Here is a tiny trained network, its code and every weight. The questions are about switching its units off for an input and a class, where a switched-off unit gives its printed mean instead of its output.

import numpy as np


def w(rows, s, z=0):
    codes = np.array(rows[::2]) - 128.0
    scale = np.full(codes.shape[1], s)
    scale[-1] = z or s
    return codes * scale


def f(y):
    return np.maximum(y, 0)


def log_softmax(a):
    a = a - a.max(-1, keepdims=True)
    return a - np.log(np.exp(a).sum(-1, keepdims=True))


def net(x, mask):
    res = np.array(x, float).reshape(1, 6) / 4 @ E
    y = f(res @ A[0][:, :-1].T + A[0][:, -1])
    res = res + np.where(mask, y, B[0][:, -1]) @ B[0][:, :-1]
    return log_softmax(res[-1] @ U[:, :-1].T + U[:, -1])


A, B = {}, {}
E = w([
[95,119,162,9,81],'x0',
[71,130,141,223,208],'x1',
[117,195,46,97,164],'x2',
[65,110,95,179,67],'x3',
[190,208,167,179,36],'x4',
[184,62,63,141,108],'x5',
],0.011)
A[0] = w([
[170,68,77,101,133,237],'neuron 1',
[93,64,129,158,225,194],'neuron 2',
[183,166,110,125,81,211],'neuron 3',
[96,135,125,5,96,159],'neuron 4',
[183,222,167,72,87,171],'neuron 5',
[141,61,142,185,147,209],'neuron 6',
[100,138,153,92,145,173],'neuron 7',
[188,101,128,152,173,92],'neuron 8',
[140,117,86,58,109,146],'neuron 9',
[146,96,149,105,41,253],'neuron 10',
[140,96,58,66,77,82],'neuron 11',
[203,188,172,104,185,222],'neuron 12',
[53,96,185,63,70,148],'neuron 13',
[160,204,144,84,140,190],'neuron 14',
[58,161,111,181,160,163],'neuron 15',
[167,52,118,86,152,206],'neuron 16',
[98,175,64,183,187,176],'neuron 17',
[71,163,115,155,229,200],'neuron 18',
[98,85,64,26,100,184],'neuron 19',
[194,107,118,200,56,182],'neuron 20',
[135,228,213,110,90,197],'neuron 21',
],0.013,0.0048)
B[0] = w([
[154,178,72,61,154,215],'neuron 1',
[106,103,125,115,255,230],'neuron 2',
[200,151,80,128,6,204],'neuron 3',
[85,110,151,60,113,254],'neuron 4',
[124,212,187,128,32,239],'neuron 5',
[220,38,72,140,202,199],'neuron 6',
[47,87,198,177,155,176],'neuron 7',
[208,147,69,119,144,165],'neuron 8',
[112,202,125,26,109,209],'neuron 9',
[127,69,147,81,55,221],'neuron 10',
[116,150,47,44,92,209],'neuron 11',
[163,181,164,121,162,208],'neuron 12',
[42,52,141,130,99,216],'neuron 13',
[126,193,190,117,115,204],'neuron 14',
[74,125,132,224,188,206],'neuron 15',
[161,138,72,62,239,211],'neuron 16',
[68,200,99,201,147,221],'neuron 17',
[61,136,168,155,197,230],'neuron 18',
[24,151,89,52,143,254],'neuron 19',
[238,69,46,168,90,225],'neuron 20',
[135,137,211,180,57,229],'neuron 21',
],0.0076,0.015)
U = w([
[77,125,166,228,209,235],'0',
[92,81,188,156,30,177],'1',
[255,3,140,116,88,113],'2',
[192,123,53,223,123,41],'3',
[194,84,133,114,239,180],'4',
[118,153,78,18,115,134],'5',
[211,233,176,165,66,67],'6',
[114,124,216,64,166,3],'7',
],0.0093,0.0022)

Each question gives the input, the list of numbers given to net, and the class t.
The units are the neurons (one row each of A and B). Each row of codes is followed by its name. A weight is (code - 128) times the scale printed after its matrix; where a second scale follows, it is the last column's (A, B and U).
mask holds one flag per neuron, in row order. A switched-off neuron (its flag False) gives its mean, the last column of its row in B, instead of its output. The means were averaged over made-up inputs and are rounded, as every weight is.
A unit's drop is (log p(t) with every unit on - log p(t) with that unit switched off) / (log p(t) with every unit on - log p(t) with every unit switched off).
The circuit of an input: a set's keep is (log p(t) with only the set's units on - log p(t) with every unit switched off) / (log p(t) with every unit on - log p(t) with every unit switched off). Starting from the 12 units with the biggest drops (on a tie, the unit counted first), units are removed one at a time, each time the one whose removal leaves the highest keep (on an exact tie, the one counted first), for as long as the keep stays at least 0.8.
circuit, biggest first: the units of the circuit, biggest drop first
unit that matters most: the unit with the biggest drop
top k neurons: the k neurons with the biggest drops, biggest first
drop of u: that unit's drop, to one decimal
input [-1,5,-1,-6,5,5], class 3: circuit, biggest first	[neuron 4; neuron 20]
input [-5,-4,3,-5,3,8], class 2: circuit, biggest first	[neuron 20]
input [3,4,-4,1,7,-3], class 1: top 2 neurons	[neuron 1; neuron 16]
input [-4,-2,7,6,2,-2], class 6: top 3 neurons	[neuron 2; neuron 6; neuron 13]
input [-5,1,8,-6,-5,2], class 0: top 2 neurons	[neuron 17; neuron 18]
input [-1,1,0,-6,1,2], class 6: top 2 neurons	[neuron 2; neuron 19]
input [8,-1,-2,-8,8,-3], class 6: top 3 neurons	[neuron 5; neuron 12; neuron 14]
input [7,-4,-7,1,7,8], class 2: top 2 neurons	[neuron 20; neuron 10]
input [8,3,-2,-4,5,5], class 1: top 2 neurons	[neuron 10; neuron 13]
input [-7,0,0,-2,0,8], class 3: drop of neuron 19	0.1
input [8,-8,-2,4,8,4], class 1: drop of neuron 16	0.1
input [-2,1,-2,8,4,-4], class 3: drop of neuron 20	0.3
input [-3,-7,-1,6,7,3], class 2: drop of neuron 20	0.8
input [2,6,7,6,7,-1], class 0: unit that matters most	neuron 15
